Below are the code and all the weights of a small trained network. Each question names an input and a target symbol and asks about switching units off, where a switched-off unit gives its printed mean instead of its output.

import numpy as np


def w(rows, s, z=0):
    codes = np.array(rows[::2]) - 128.0
    scale = np.full(codes.shape[1], s)
    scale[-1] = z or s
    return codes * scale


def f(y):
    return np.maximum(y, 0)


def softmax(a):
    e = np.exp(a - a.max(-1, keepdims=True))
    return e / e.sum(-1, keepdims=True)


def log_softmax(a):
    a = a - a.max(-1, keepdims=True)
    return a - np.log(np.exp(a).sum(-1, keepdims=True))


def net(x, mask):
    ids = ['ΓΔΛΞΨΩαβεζημπστφ'.index(c) for c in x.split()]
    T = len(ids)
    res = E[ids] + P[:T]
    u = 0
    for l in range(2):
        q, k, v = (res @ M[l].T for M in (Q, K, V))
        z = softmax(np.where(np.tri(T) > 0, q @ k.T / 4**0.5, -1e9)) @ v
        res = res + np.where(mask[u], z, O[l][:, -1]) @ O[l][:, :-1]
        u += 1
        y = f(res @ A[l][:, :-1].T + A[l][:, -1])
        res = res + np.where(mask[u : u + 4], y, B[l][:, -1]) @ B[l][:, :-1]
        u += 4
    return log_softmax(res[-1] @ U[:, :-1].T + U[:, -1])


Q, K, V, O, A, B = {}, {}, {}, {}, {}, {}
E = w([
[57,112,143,118],'Γ',
[38,125,159,121],'Δ',
[147,193,171,136],'Λ',
[179,99,165,69],'Ξ',
[156,141,130,128],'Ψ',
[130,212,129,69],'Ω',
[177,118,156,137],'α',
[53,91,148,94],'β',
[36,122,170,128],'ε',
[82,126,54,91],'ζ',
[154,173,155,182],'η',
[66,108,120,122],'μ',
[153,90,147,62],'π',
[5,243,89,113],'σ',
[150,88,152,58],'τ',
[37,215,81,181],'φ',
],0.017)
P = w([
[248,1,76,91],'0',
[124,242,214,28],'1',
[135,229,196,53],'2',
[128,223,188,71],'3',
[139,161,164,128],'4',
[132,173,169,127],'5',
[133,162,178,127],'6',
[136,170,164,136],'7',
[133,175,172,118],'8',
[146,165,164,130],'9',
],0.0076)
Q[0] = w([
[90,183,184,24],'0.h0',
[180,111,120,245],'0.h0',
[97,94,67,110],'0.h0',
[123,248,249,3],'0.h0',
],0.0053)
K[0] = w([
[112,2,107,122],'0.h0',
[226,97,177,129],'0.h0',
[136,151,235,138],'0.h0',
[212,39,109,183],'0.h0',
],0.0073)
V[0] = w([
[107,5,130,222],'0.h0',
[121,82,202,118],'0.h0',
[157,138,122,195],'0.h0',
[177,15,2,205],'0.h0',
],0.0069)
O[0] = w([
[176,114,125,252,3],'0.h0',
[254,97,115,167,152],'0.h0',
[111,148,164,166,72],'0.h0',
[163,60,49,192,45],'0.h0',
],0.0085,0.0032)
A[0] = w([
[123,93,159,166,209],'0.n0',
[130,124,1,208,3],'0.n1',
[179,82,203,106,106],'0.n2',
[216,155,133,34,252],'0.n3',
],0.0098,0.0025)
B[0] = w([
[181,131,91,33,136],'0.n0',
[95,147,69,95,139],'0.n1',
[99,246,73,148,159],'0.n2',
[162,112,196,196,253],'0.n3',
],0.011)
Q[1] = w([
[111,2,59,83],'1.h0',
[200,230,83,187],'1.h0',
[83,204,213,164],'1.h0',
[196,248,101,226],'1.h0',
],0.0072)
K[1] = w([
[122,232,217,118],'1.h0',
[175,138,8,184],'1.h0',
[149,74,130,174],'1.h0',
[147,114,74,132],'1.h0',
],0.014)
V[1] = w([
[6,245,91,97],'1.h0',
[169,205,34,254],'1.h0',
[120,34,60,97],'1.h0',
[71,188,45,130],'1.h0',
],0.0088)
O[1] = w([
[79,187,254,70,3],'1.h0',
[33,38,210,190,243],'1.h0',
[128,205,105,229,134],'1.h0',
[30,168,158,126,106],'1.h0',
],0.0071,0.0052)
A[1] = w([
[79,94,126,220,2],'1.n0',
[119,158,128,191,97],'1.n1',
[109,159,149,168,46],'1.n2',
[26,140,1,61,111],'1.n3',
],0.0085,0.0053)
B[1] = w([
[167,62,52,8,253],'1.n0',
[83,153,86,116,238],'1.n1',
[70,118,130,102,203],'1.n2',
[215,113,237,163,194],'1.n3',
],0.011,0.0073)
U = w([
[114,162,135,175,152],'Γ',
[100,185,70,118,181],'Δ',
[66,62,101,25,127],'Λ',
[122,110,114,125,130],'Ξ',
[53,91,175,137,31],'Ψ',
[100,126,97,65,155],'Ω',
[108,103,124,111,156],'α',
[125,183,133,202,161],'β',
[109,166,103,145,159],'ε',
[148,47,254,195,131],'ζ',
[49,163,80,83,86],'η',
[128,62,140,125,82],'μ',
[101,157,109,140,144],'π',
[196,194,102,99,113],'σ',
[58,84,128,117,151],'τ',
[112,171,169,116,2],'φ',
],0.0078,0.0062)

Each question gives the input, a string of symbols that net reads in full, and the target symbol t.
The units are the heads (4 rows each of Q, K, V and O) and the neurons (one row each of A and B). Each row of codes is followed by its name. A weight is (code - 128) times the scale printed after its matrix; where a second scale follows, it is the last column's (O, A, B and U).
mask holds one flag per unit, layer by layer, with each layer's heads first. A switched-off unit (its flag False) gives its mean, the last column of its rows in O or B, instead of its output. The means were averaged over made-up inputs and are rounded, as every weight is.
A unit's drop is (log p(t) with every unit on - log p(t) with that unit switched off) / (log p(t) with every unit on - log p(t) with every unit switched off).
The circuit of an input: a set's keep is (log p(t) with only the set's units on - log p(t) with every unit switched off) / (log p(t) with every unit on - log p(t) with every unit switched off). Starting from all 10 units, units are removed one at a time, each time the one whose removal leaves the highest keep (on an exact tie, the one counted first), for as long as the keep stays at least 0.8.
circuit, biggest first: the units of the circuit, biggest drop first
most important unit: the unit with the biggest drop
k most important neurons: the k neurons with the biggest drops, biggest first
k most important neurons of layer l: the k neurons of layer l with the biggest drops, biggest first
input Ω Ω ζ φ Ω φ Ψ φ φ, target σ: circuit, biggest first -> [0.h0 1.h0 1.n3 0.n3]
input Λ α Λ τ, target ζ: circuit, biggest first -> [0.n3 1.n0]
input Λ Λ π β σ Λ, target ζ: most important unit -> 1.h0
input μ η ε Ω, target Δ: 3 most important neurons of layer 0 -> [0.n0 0.n2 0.n3]
input σ α Γ Δ η σ Ψ, target φ: circuit, biggest first -> [1.h0 0.h0 0.n3]
input Λ Λ σ, target ζ: 2 most important neurons of layer 1 -> [1.n3 1.n0]
input σ Λ α π φ, target φ: circuit, biggest first -> [1.h0 0.h0 1.n3 0.n3]
input σ Ω Λ Λ Ξ, target φ: circuit, biggest first -> [0.n2 1.h0 0.h0 0.n3]
input α Ω Λ Λ Ω Ξ, target Λ: circuit, biggest first -> [1.h0 0.h0 1.n0 0.n2]
input ζ φ α, target η: 2 most important neurons of layer 0 -> [0.n1 0.n3]
input φ Δ Λ ζ Λ π, target Ψ: 2 most important neurons -> [0.n2 0.n1]
input Ω η Λ Ω Ω Λ Ω π, target σ: circuit, biggest first -> [1.h0 0.h0 0.n3]
input Ω Λ Λ ζ α, target σ: circuit, biggest first -> [1.h0 0.h0 0.n2]
input Λ η φ φ η α Ξ, target ζ: circuit, biggest first -> [0.n3]
input σ Λ α Ξ, target φ: 2 most important neurons of layer 0 -> [0.n2 0.n3]
input ζ Ω τ Ξ Δ Λ ζ ζ τ, target η: 3 most important neurons of layer 0 -> [0.n2 0.n1 0.n3]
input σ τ Δ Ω Ω Λ Λ, target φ: circuit, biggest first -> [1.h0 0.h0]
input Ω σ ε Ω ζ α σ, target σ: 2 most important neurons -> [1.n3 0.n3]
input Δ φ β α σ Λ ε Λ Λ Λ, target β: 3 most important neurons -> [1.n0 0.n3 0.n0]
input Ω α φ Δ Λ α φ ζ Ω, target σ: 2 most important neurons of layer 0 -> [0.n2 0.n3]
input Λ Λ Λ ζ α τ, target ζ: 3 most important neurons of layer 1 -> [1.n0 1.n1 1.n2]
input Λ Λ Ξ ε η α Δ Λ σ Ω, target ζ: most important neuron of layer 1 -> [1.n0]
input Λ Λ φ Ψ Ω Δ ζ φ, target ζ: 3 most important neurons -> [1.n3 0.n3 1.n0]
input σ Λ Λ α α α, target φ: 2 most important neurons of layer 0 -> [0.n2 0.n3]
input Λ Λ Ω α, target ζ: 3 most important neurons -> [0.n3 1.n0 1.n1]
input φ Δ ε ε σ, target Ψ: 2 most important neurons of layer 0 -> [0.n3 0.n1]
input μ Δ Λ, target Δ: 2 most important neurons -> [1.n1 1.n0]
input ζ Λ Λ Ω, target η: most important unit -> 0.h0
input Δ α α, target β: 2 most important neurons -> [1.n0 0.n3]
